Below is a small trained network, with its code and all its weights. Each question gives an input and a class and asks what happens when units are switched off, that is, made to give their printed mean instead of their output.

import numpy as np


def w(rows, s, z=0):
    codes = np.array(rows[::2]) - 128.0
    scale = np.full(codes.shape[1], s)
    scale[-1] = z or s
    return codes * scale


def norm(h):
    return h / np.sqrt((h * h).mean(-1, keepdims=True) + 1e-5)


def f(y):
    return np.maximum(y, 0)


def log_softmax(a):
    a = a - a.max(-1, keepdims=True)
    return a - np.log(np.exp(a).sum(-1, keepdims=True))


def net(x, mask):
    res = np.array(x, float).reshape(1, 3) / 4 @ E
    u = 0
    for l in range(4):
        y = f(norm(res) @ A[l][:, :-1].T + A[l][:, -1])
        res = res + np.where(mask[u : u + 6], y, B[l][:, -1]) @ B[l][:, :-1]
        u += 6
    return log_softmax(norm(res)[-1] @ U[:, :-1].T + U[:, -1])


A, B = {}, {}
E = w([
[97,41,111,182,182,100,160,72,58,208,181],'x0',
[187,147,244,172,190,48,55,195,127,193,103],'x1',
[174,156,213,174,112,195,102,1,51,112,60],'x2',
],0.0096)
A[0] = w([
[9,91,81,67,124,58,170,151,204,101,217,142],'L0N1',
[178,142,166,66,31,204,130,173,167,60,111,29],'L0N2',
[174,104,166,153,106,254,144,10,20,76,115,50],'L0N3',
[4,61,148,170,124,171,175,76,111,181,185,18],'L0N4',
[60,78,101,54,8,173,217,67,89,48,117,1],'L0N5',
[42,114,201,141,165,129,163,121,138,53,153,43],'L0N6',
],0.0055,0.0046)
B[0] = w([
[136,171,136,162,56,154,137,152,62,207,85,234],'L0N1',
[187,138,148,92,178,77,255,106,133,96,111,192],'L0N2',
[52,180,202,78,67,149,163,135,58,205,101,254],'L0N3',
[218,131,86,101,142,49,184,116,119,67,104,181],'L0N4',
[148,172,116,224,214,152,17,130,191,117,180,214],'L0N5',
[120,119,176,38,101,85,90,170,134,70,160,128],'L0N6',
],0.0085,0.0073)
A[1] = w([
[20,49,118,115,210,54,221,57,43,127,138,13],'L1N1',
[106,108,37,80,149,240,119,60,141,56,203,4],'L1N2',
[127,128,109,46,71,123,62,121,178,72,104,55],'L1N3',
[182,122,210,147,129,94,126,175,68,157,108,148],'L1N4',
[13,116,1,121,78,206,206,32,159,104,143,66],'L1N5',
[99,117,126,91,120,109,122,80,185,158,146,70],'L1N6',
],0.0061,0.0033)
B[1] = w([
[207,98,73,76,156,107,255,114,157,107,132,193],'L1N1',
[153,106,169,219,134,110,108,172,179,48,190,164],'L1N2',
[105,74,183,63,57,137,97,27,144,74,134,147],'L1N3',
[121,202,99,150,149,193,125,59,97,111,239,255],'L1N4',
[103,90,239,185,207,128,26,124,107,26,188,218],'L1N5',
[153,121,63,184,125,122,133,86,124,148,107,128],'L1N6',
],0.0067,0.0063)
A[2] = w([
[83,152,170,109,199,91,157,120,124,117,183,140],'L2N1',
[31,94,71,163,121,205,121,112,141,48,113,77],'L2N2',
[86,83,114,131,165,73,132,117,120,188,149,95],'L2N3',
[158,94,188,132,192,69,13,149,151,158,104,2],'L2N4',
[194,87,120,136,169,103,160,81,185,93,102,55],'L2N5',
[1,83,67,90,102,80,139,231,141,145,163,51],'L2N6',
],0.0096,0.004)
B[2] = w([
[158,108,29,205,80,119,61,161,173,181,134,254],'L2N1',
[127,145,191,129,195,107,27,179,157,125,223,200],'L2N2',
[148,107,102,65,122,97,109,105,162,12,98,200],'L2N3',
[106,77,139,176,173,142,64,139,176,77,255,194],'L2N4',
[137,162,128,108,98,150,217,158,129,190,109,167],'L2N5',
[14,146,245,162,140,137,154,97,74,136,31,229],'L2N6',
],0.0089,0.0053)
A[3] = w([
[164,128,144,67,107,93,129,133,242,47,58,26],'L3N1',
[115,140,77,178,153,133,43,109,147,137,117,84],'L3N2',
[153,179,171,34,80,164,98,160,181,51,90,121],'L3N3',
[2,123,134,129,149,66,138,195,194,149,104,217],'L3N4',
[130,205,82,94,61,157,177,131,122,199,189,89],'L3N5',
[155,29,136,124,204,111,134,79,78,192,125,3],'L3N6',
],0.0094,0.003)
B[3] = w([
[205,63,56,95,138,92,176,134,109,101,115,189],'L3N1',
[114,116,101,130,146,233,144,162,216,125,77,210],'L3N2',
[108,54,83,145,146,20,182,108,52,127,164,254],'L3N3',
[125,168,172,126,80,179,142,26,50,109,135,236],'L3N4',
[137,100,125,141,97,180,110,229,228,139,45,202],'L3N5',
[116,142,137,67,148,20,148,185,101,1,147,183],'L3N6',
],0.0096,0.0068)
U = w([
[54,200,238,138,94,158,144,96,30,142,101,187],'0',
[162,150,140,200,203,142,39,158,196,75,250,123],'1',
[202,99,65,103,160,23,209,138,104,79,157,183],'2',
[160,141,76,127,99,206,122,190,212,188,49,141],'3',
[94,113,102,36,154,131,91,113,150,162,123,26],'4',
[113,80,132,57,127,104,73,113,172,194,134,2],'5',
],0.013,0.0051)

Each question gives the input, the list of numbers given to net, and the class t.
The units are the neurons (one row each of A and B). Each row of codes is followed by its name. A weight is (code - 128) times the scale printed after its matrix; where a second scale follows, it is the last column's (A, B and U).
mask holds one flag per neuron, layer by layer. A switched-off neuron (its flag False) gives its mean, the last column of its row in B, instead of its output. The means were averaged over made-up inputs and are rounded, as every weight is.
A unit's drop is (log p(t) with every unit on - log p(t) with that unit switched off) / (log p(t) with every unit on - log p(t) with every unit switched off).
The circuit of an input: a set's keep is (log p(t) with only the set's units on - log p(t) with every unit switched off) / (log p(t) with every unit on - log p(t) with every unit switched off). Starting from the 12 units with the biggest drops (on a tie, the unit counted first), units are removed one at a time, each time the one whose removal leaves the highest keep (on an exact tie, the one counted first), for as long as the keep stays at least 0.8.
units of the circuit, in order: the units of the circuit, biggest drop first
unit that matters most: the unit with the biggest drop
top k neurons: the k neurons with the biggest drops, biggest first
top k neurons in layer l: the k neurons of layer l with the biggest drops, biggest first
drop of u: that unit's drop, to one decimal
input [0,-3,-3], class 3: unit that matters most	L0N1
input [-4,0,-1], class 2: top 3 neurons in layer 3	[L3N3 L3N1 L3N2]
input [2,0,-3], class 3: units of the circuit, in order	[L0N1 L3N5]
input [-5,0,-5], class 0: top 2 neurons	[L2N6 L0N4]
input [-1,-1,3], class 3: units of the circuit, in order	[L3N5 L2N6 L1N5]
input [-8,2,-8], class 0: top 2 neurons	[L2N6 L3N4]
input [-3,-2,0], class 3: top 3 neurons	[L0N2 L2N5 L3N5]
input [-8,-2,7], class 2: top 2 neurons	[L3N3 L0N1]
input [2,3,-1], class 3: top 3 neurons	[L0N5 L2N1 L1N4]
input [3,5,4], class 1: top 3 neurons	[L0N1 L2N6 L3N4]
input [6,2,5], class 2: top 2 neurons in layer 3	[L3N6 L3N4]
input [1,-4,-4], class 0: top 3 neurons	[L0N1 L1N4 L2N6]
input [-4,-3,0], class 2: top 3 neurons	[L0N2 L1N4 L3N3]
input [-8,-8,-8], class 0: units of the circuit, in order	[L2N6]
input [3,-8,-7], class 1: top 2 neurons	[L1N5 L0N3]
input [0,-6,-6], class 0: top 2 neurons	[L0N1 L2N6]
input [-3,0,2], class 3: top 2 neurons	[L3N5 L2N3]
input [6,-7,-6], class 1: top 3 neurons	[L1N5 L0N3 L0N5]
input [-8,-8,6], class 1: top 3 neurons	[L0N5 L2N2 L1N5]
input [1,-4,-2], class 1: unit that matters most	L0N3
input [5,-5,3], class 1: top 2 neurons in layer 0	[L0N5 L0N2]
input [3,-5,1], class 1: drop of L0N5	0.2
input [2,-8,-4], class 1: drop of L1N5	0.0
input [5,-2,3], class 2: drop of L3N6	0.1
